Below is a small trained network, with its code and all its weights. Each question gives an input and a class and asks what happens when units are switched off, that is, made to give their printed mean instead of their output.

import numpy as np


def w(rows, s, z=0):
    codes = np.array(rows[::2]) - 128.0
    scale = np.full(codes.shape[1], s)
    scale[-1] = z or s
    return codes * scale


def norm(h):
    return h / np.sqrt((h * h).mean(-1, keepdims=True) + 1e-5)


def f(y):
    return np.maximum(y, 0)


def log_softmax(a):
    a = a - a.max(-1, keepdims=True)
    return a - np.log(np.exp(a).sum(-1, keepdims=True))


def net(x, mask):
    res = np.array(x, float).reshape(1, 3) / 4 @ E
    u = 0
    for l in range(3):
        y = f(norm(res) @ A[l][:, :-1].T + A[l][:, -1])
        res = res + np.where(mask[u : u + 11], y, B[l][:, -1]) @ B[l][:, :-1]
        u += 11
    return log_softmax(norm(res)[-1] @ U[:, :-1].T + U[:, -1])


A, B = {}, {}
E = w([
[50,57,177,187,124,254,126,144,127,144,76,144],'x0',
[163,50,137,183,128,17,218,103,167,132,59,60],'x1',
[189,94,125,27,129,64,164,123,130,124,41,85],'x2',
],0.0052)
A[0] = w([
[125,130,124,124,132,187,119,126,120,120,133,135,2],'L0N0',
[108,153,128,175,124,192,118,124,132,131,198,134,35],'L0N1',
[127,112,134,89,129,119,127,132,128,134,83,123,83],'L0N2',
[123,177,126,68,131,202,102,130,121,125,193,146,109],'L0N3',
[116,130,129,133,125,193,114,130,121,124,134,131,60],'L0N4',
[109,138,132,131,129,250,109,128,127,131,150,138,32],'L0N5',
[126,134,124,147,136,104,124,130,118,120,146,131,56],'L0N6',
[122,149,124,200,127,107,129,129,125,128,192,132,170],'L0N7',
[126,139,128,123,128,119,136,134,128,135,140,134,148],'L0N8',
[105,106,135,205,125,232,134,130,123,125,115,136,132],'L0N9',
[128,142,133,122,124,116,133,132,125,130,155,131,141],'L0N10',
],0.016,0.0036)
B[0] = w([
[102,113,111,159,53,131,191,111,114,140,172,132,170],'L0N0',
[117,104,136,99,180,73,146,180,37,55,74,236,217],'L0N1',
[135,90,120,146,151,101,164,126,117,116,75,145,170],'L0N2',
[76,200,146,31,80,199,94,155,92,122,167,108,240],'L0N3',
[159,166,146,196,112,117,187,138,156,160,182,128,187],'L0N4',
[129,174,151,198,124,128,219,191,144,158,175,187,240],'L0N5',
[128,148,113,194,105,155,132,107,133,109,129,77,143],'L0N6',
[153,102,154,203,157,50,100,107,160,112,185,146,197],'L0N7',
[149,122,154,122,124,123,111,93,140,121,133,115,143],'L0N8',
[124,65,103,98,198,180,1,103,146,156,77,83,247],'L0N9',
[110,85,128,110,91,116,118,80,159,144,138,92,151],'L0N10',
],0.015,0.016)
A[1] = w([
[85,168,172,121,68,182,179,184,126,145,155,86,59],'L1N0',
[161,146,73,86,126,100,188,134,135,133,87,131,73],'L1N1',
[149,158,121,74,118,154,150,134,111,181,215,164,125],'L1N2',
[128,193,109,185,77,121,177,126,166,121,180,113,81],'L1N3',
[105,165,142,62,112,161,48,136,151,131,120,72,68],'L1N4',
[153,127,105,70,89,94,220,109,80,86,36,114,79],'L1N5',
[134,193,108,126,127,135,146,124,152,130,120,147,65],'L1N6',
[93,198,130,136,87,186,199,178,102,115,114,163,47],'L1N7',
[94,208,108,6,84,174,26,114,85,97,152,69,18],'L1N8',
[126,111,76,106,129,218,99,104,181,195,63,53,101],'L1N9',
[127,216,133,125,81,171,213,207,109,131,132,183,3],'L1N10',
],0.013,0.0021)
B[1] = w([
[141,114,171,193,192,103,131,130,170,127,165,229,209],'L1N0',
[123,102,101,128,90,132,174,148,116,90,72,164,179],'L1N1',
[71,174,142,90,88,169,140,149,113,112,111,115,215],'L1N2',
[142,115,155,156,177,82,82,170,99,160,186,87,166],'L1N3',
[127,104,132,122,104,96,92,91,113,103,109,78,172],'L1N4',
[164,109,151,66,165,133,187,100,141,109,82,198,226],'L1N5',
[81,97,134,161,120,119,133,113,132,126,141,158,142],'L1N6',
[144,131,99,103,134,138,205,170,99,185,169,133,228],'L1N7',
[145,152,133,153,119,97,8,91,128,53,67,84,214],'L1N8',
[76,139,127,110,81,124,153,156,147,180,132,54,177],'L1N9',
[96,124,137,123,86,154,225,162,112,168,189,141,248],'L1N10',
],0.017,0.013)
A[2] = w([
[136,119,130,136,105,191,120,100,226,197,73,53,108],'L2N0',
[114,62,110,103,101,177,118,89,142,171,112,63,125],'L2N1',
[125,159,51,227,144,131,155,176,125,181,108,144,97],'L2N2',
[119,179,121,90,83,160,79,70,130,82,104,93,92],'L2N3',
[175,110,139,221,60,45,219,30,206,87,173,133,140],'L2N4',
[144,116,85,186,150,145,146,139,142,115,112,185,4],'L2N5',
[111,88,75,118,149,165,95,79,122,112,166,111,85],'L2N6',
[142,176,110,169,72,71,100,102,154,64,137,86,94],'L2N7',
[167,150,92,111,150,178,147,96,117,124,135,128,115],'L2N8',
[142,188,67,61,136,193,179,176,66,218,249,130,130],'L2N9',
[178,109,25,168,139,151,48,75,98,88,73,115,107],'L2N10',
],0.013,0.0017)
B[2] = w([
[68,86,84,78,80,128,135,135,111,156,89,61,166],'L2N0',
[93,131,70,149,103,175,167,134,195,159,91,109,159],'L2N1',
[119,143,126,107,126,9,102,112,108,58,127,85,173],'L2N2',
[157,62,150,143,164,108,87,31,174,83,82,158,159],'L2N3',
[195,160,77,103,111,135,204,93,110,197,214,64,189],'L2N4',
[202,160,110,99,173,195,80,147,149,168,111,128,164],'L2N5',
[115,135,109,173,98,30,205,198,110,79,61,148,140],'L2N6',
[171,170,97,142,84,170,124,88,163,156,106,79,170],'L2N7',
[102,85,125,96,124,106,154,99,65,121,161,115,138],'L2N8',
[67,151,176,165,21,187,164,122,150,86,184,170,251],'L2N9',
[73,193,161,94,113,197,134,196,94,144,148,171,158],'L2N10',
],0.014,0.016)
U = w([
[234,163,71,176,131,74,142,70,137,184,240,31,79],'0',
[148,187,160,93,79,116,5,33,125,18,84,99,92],'1',
[130,94,127,193,254,114,34,199,112,131,118,194,46],'2',
[46,67,53,120,118,146,116,161,172,206,44,16,109],'3',
[54,192,182,145,51,185,181,184,103,114,242,193,252],'4',
[212,91,96,44,154,130,248,87,127,118,51,180,143],'5',
],0.009,0.0017)

Each question gives the input, the list of numbers given to net, and the class t.
The units are the neurons (one row each of A and B). Each row of codes is followed by its name. A weight is (code - 128) times the scale printed after its matrix; where a second scale follows, it is the last column's (A, B and U).
mask holds one flag per neuron, layer by layer. A switched-off neuron (its flag False) gives its mean, the last column of its row in B, instead of its output. The means were averaged over made-up inputs and are rounded, as every weight is.
A unit's drop is (log p(t) with every unit on - log p(t) with that unit switched off) / (log p(t) with every unit on - log p(t) with every unit switched off).
The circuit of an input: a set's keep is (log p(t) with only the set's units on - log p(t) with every unit switched off) / (log p(t) with every unit on - log p(t) with every unit switched off). Starting from the 12 units with the biggest drops (on a tie, the unit counted first), units are removed one at a time, each time the one whose removal leaves the highest keep (on an exact tie, the one counted first), for as long as the keep stays at least 0.8.
units of the circuit, in order: the units of the circuit, biggest drop first
top k neurons: the k neurons with the biggest drops, biggest first
k most important neurons of layer l: the k neurons of layer l with the biggest drops, biggest first
input [3,6,-6], class 3: units of the circuit, in order -> [L0N9; L0N5]
input [3,2,-3], class 2: top 2 neurons -> [L0N1; L0N9]
input [-3,2,-6], class 0: units of the circuit, in order -> [L0N7; L2N4]
input [-7,4,1], class 0: units of the circuit, in order -> [L0N3; L2N4]
input [8,0,2], class 3: units of the circuit, in order -> [L0N9]
input [-1,-5,7], class 1: top 2 neurons -> [L0N5; L1N8]
input [-4,7,0], class 0: top 2 neurons -> [L0N1; L0N3]
input [-6,4,7], class 5: top 3 neurons -> [L0N9; L0N3; L0N5]
input [3,-1,3], class 3: top 4 neurons -> [L0N9; L0N3; L0N1; L0N7]
input [-7,5,5], class 5: 4 most important neurons of layer 0 -> [L0N9; L0N3; L0N5; L0N7]
input [7,2,-3], class 3: 2 most important neurons of layer 1 -> [L1N0; L1N9]
input [3,-2,7], class 5: top 2 neurons -> [L0N9; L0N5]
input [8,0,-3], class 2: top 4 neurons -> [L0N9; L0N1; L0N5; L0N3]
input [-4,8,1], class 5: top 4 neurons -> [L0N9; L0N3; L0N5; L0N7]
input [-1,0,3], class 5: top 3 neurons -> [L0N9; L0N5; L0N3]
input [0,-1,7], class 5: top neuron -> [L0N9]
input [3,1,6], class 5: top 2 neurons -> [L0N9; L0N5]
input [-2,-5,3], class 1: 2 most important neurons of layer 1 -> [L1N8; L1N4]
input [-4,3,5], class 5: 2 most important neurons of layer 0 -> [L0N9; L0N3]
input [-8,-2,-6], class 1: 2 most important neurons of layer 0 -> [L0N5; L0N3]
input [5,8,1], class 3: 2 most important neurons of layer 0 -> [L0N1; L0N3]
